Below are the code and all the weights of a small trained network. Each question names an input and a class and asks about switching units off, where a switched-off unit gives its printed mean instead of its output.

import numpy as np


def w(rows, s, z=0):
    codes = np.array(rows[::2]) - 128.0
    scale = np.full(codes.shape[1], s)
    scale[-1] = z or s
    return codes * scale


def f(y):
    return y / 2 * (1 + np.tanh(0.7978845608 * (y + 0.044715 * y**3)))


def log_softmax(a):
    a = a - a.max(-1, keepdims=True)
    return a - np.log(np.exp(a).sum(-1, keepdims=True))


def net(x, mask):
    res = np.array(x, float).reshape(1, 7) / 4 @ E
    y = f(res @ A[0][:, :-1].T + A[0][:, -1])
    res = res + np.where(mask, y, B[0][:, -1]) @ B[0][:, :-1]
    return log_softmax(res[-1] @ U[:, :-1].T + U[:, -1])


A, B = {}, {}
E = w([
[137,161,116,161,152,161,131,229],'x0',
[52,199,141,142,158,126,2,127],'x1',
[171,72,113,34,202,209,113,75],'x2',
[81,60,131,62,85,211,107,218],'x3',
[153,165,165,47,170,150,143,167],'x4',
[225,161,222,141,82,68,139,126],'x5',
[178,130,103,222,200,216,82,128],'x6',
],0.0096)
A[0] = w([
[139,125,78,134,216,177,115,159,139],'n0',
[51,90,110,157,108,163,109,118,161],'n1',
[99,79,55,123,129,132,182,201,196],'n2',
[154,146,164,84,141,128,122,96,194],'n3',
[125,177,142,140,145,65,100,145,166],'n4',
[66,117,98,136,111,78,167,153,155],'n5',
[130,108,111,113,126,133,185,5,173],'n6',
[136,101,125,101,107,113,198,189,138],'n7',
[104,119,172,158,94,75,123,136,201],'n8',
[167,107,156,189,87,126,135,181,202],'n9',
[116,167,57,148,144,144,57,100,253],'n10',
[53,134,164,104,159,93,127,100,192],'n11',
[191,153,159,150,108,58,63,67,218],'n12',
[145,153,139,92,182,187,112,136,156],'n13',
[184,124,156,132,72,134,110,195,231],'n14',
[168,71,150,134,151,85,139,85,173],'n15',
],0.011,0.005)
B[0] = w([
[182,127,134,163,166,204,103,117,212],'n0',
[59,84,149,134,85,158,94,55,202],'n1',
[144,138,112,119,98,227,160,105,220],'n2',
[164,114,128,94,120,88,123,133,187],'n3',
[87,192,137,124,174,72,119,192,196],'n4',
[125,159,82,82,98,144,110,128,198],'n5',
[182,38,23,63,111,86,79,84,234],'n6',
[124,111,118,81,113,180,211,83,207],'n7',
[94,137,119,146,82,113,136,192,215],'n8',
[77,168,141,181,161,125,254,117,212],'n9',
[63,149,146,192,163,103,68,91,219],'n10',
[128,107,135,32,84,95,34,151,192],'n11',
[140,160,113,174,109,31,141,151,247],'n12',
[208,91,188,154,163,117,116,108,194],'n13',
[164,130,159,115,141,118,232,157,212],'n14',
[176,93,70,181,99,71,191,78,199],'n15',
],0.0089,0.012)
U = w([
[82,98,49,76,45,235,210,154,161],'0',
[94,208,137,56,95,49,17,205,190],'1',
[7,93,159,96,74,148,40,71,79],'2',
[180,18,2,98,86,65,123,84,37],'3',
[133,152,116,193,234,200,43,65,143],'4',
[117,167,185,178,112,70,178,199,254],'5',
[220,87,223,35,161,153,147,155,96],'6',
],0.008,0.00087)

Each question gives the input, the list of numbers given to net, and the class t.
The units are the neurons (one row each of A and B). Each row of codes is followed by its name. A weight is (code - 128) times the scale printed after its matrix; where a second scale follows, it is the last column's (A, B and U).
mask holds one flag per neuron, in row order. A switched-off neuron (its flag False) gives its mean, the last column of its row in B, instead of its output. The means were averaged over made-up inputs and are rounded, as every weight is.
A unit's drop is (log p(t) with every unit on - log p(t) with that unit switched off) / (log p(t) with every unit on - log p(t) with every unit switched off).
The circuit of an input: a set's keep is (log p(t) with only the set's units on - log p(t) with every unit switched off) / (log p(t) with every unit on - log p(t) with every unit switched off). Starting from the 12 units with the biggest drops (on a tie, the unit counted first), units are removed one at a time, each time the one whose removal leaves the highest keep (on an exact tie, the one counted first), for as long as the keep stays at least 0.8.
circuit, biggest first: the units of the circuit, biggest drop first
top k neurons: the k neurons with the biggest drops, biggest first
drop of u: that unit's drop, to one decimal
input [1,1,7,8,1,-8,-1], class 4: circuit, biggest first => (n0 n13)
input [-1,1,2,6,5,1,7], class 4: circuit, biggest first => (n0)
input [1,0,6,0,-7,-6,0], class 4: circuit, biggest first => (n0 n10)
input [-7,7,0,-1,0,-3,-4], class 1: circuit, biggest first => (n11 n7)
input [-6,0,-8,-7,0,-2,4], class 1: top 2 neurons => (n14 n4)
input [5,-4,8,4,4,-8,2], class 4: top 2 neurons => (n0 n13)
input [-6,-7,7,8,5,-2,-4], class 3: top 4 neurons => (n6 n13 n9 n3)
input [-4,6,4,-2,-7,-2,-8], class 1: top 3 neurons => (n11 n7 n2)
input [-5,-6,-5,5,-5,8,-3], class 5: top 4 neurons => (n9 n12 n2 n14)
input [6,0,3,2,8,-6,-2], class 6: top 2 neurons => (n13 n10)
input [4,-6,-3,7,0,8,3], class 0: top 2 neurons => (n7 n12)
input [-5,2,-8,-6,-6,-7,8], class 2: top 2 neurons => (n1 n13)
input [6,2,-8,-4,-4,-8,-6], class 1: top 2 neurons => (n4 n5)
input [3,2,0,1,1,1,-2], class 1: circuit, biggest first => (n15)
input [4,7,-6,7,0,-7,2], class 2: drop of n1 => 1.6
input [-5,3,-2,2,3,-8,-6], class 2: drop of n1 => 0.1
input [8,-1,4,0,-3,4,1], class 6: drop of n15 => 0.1
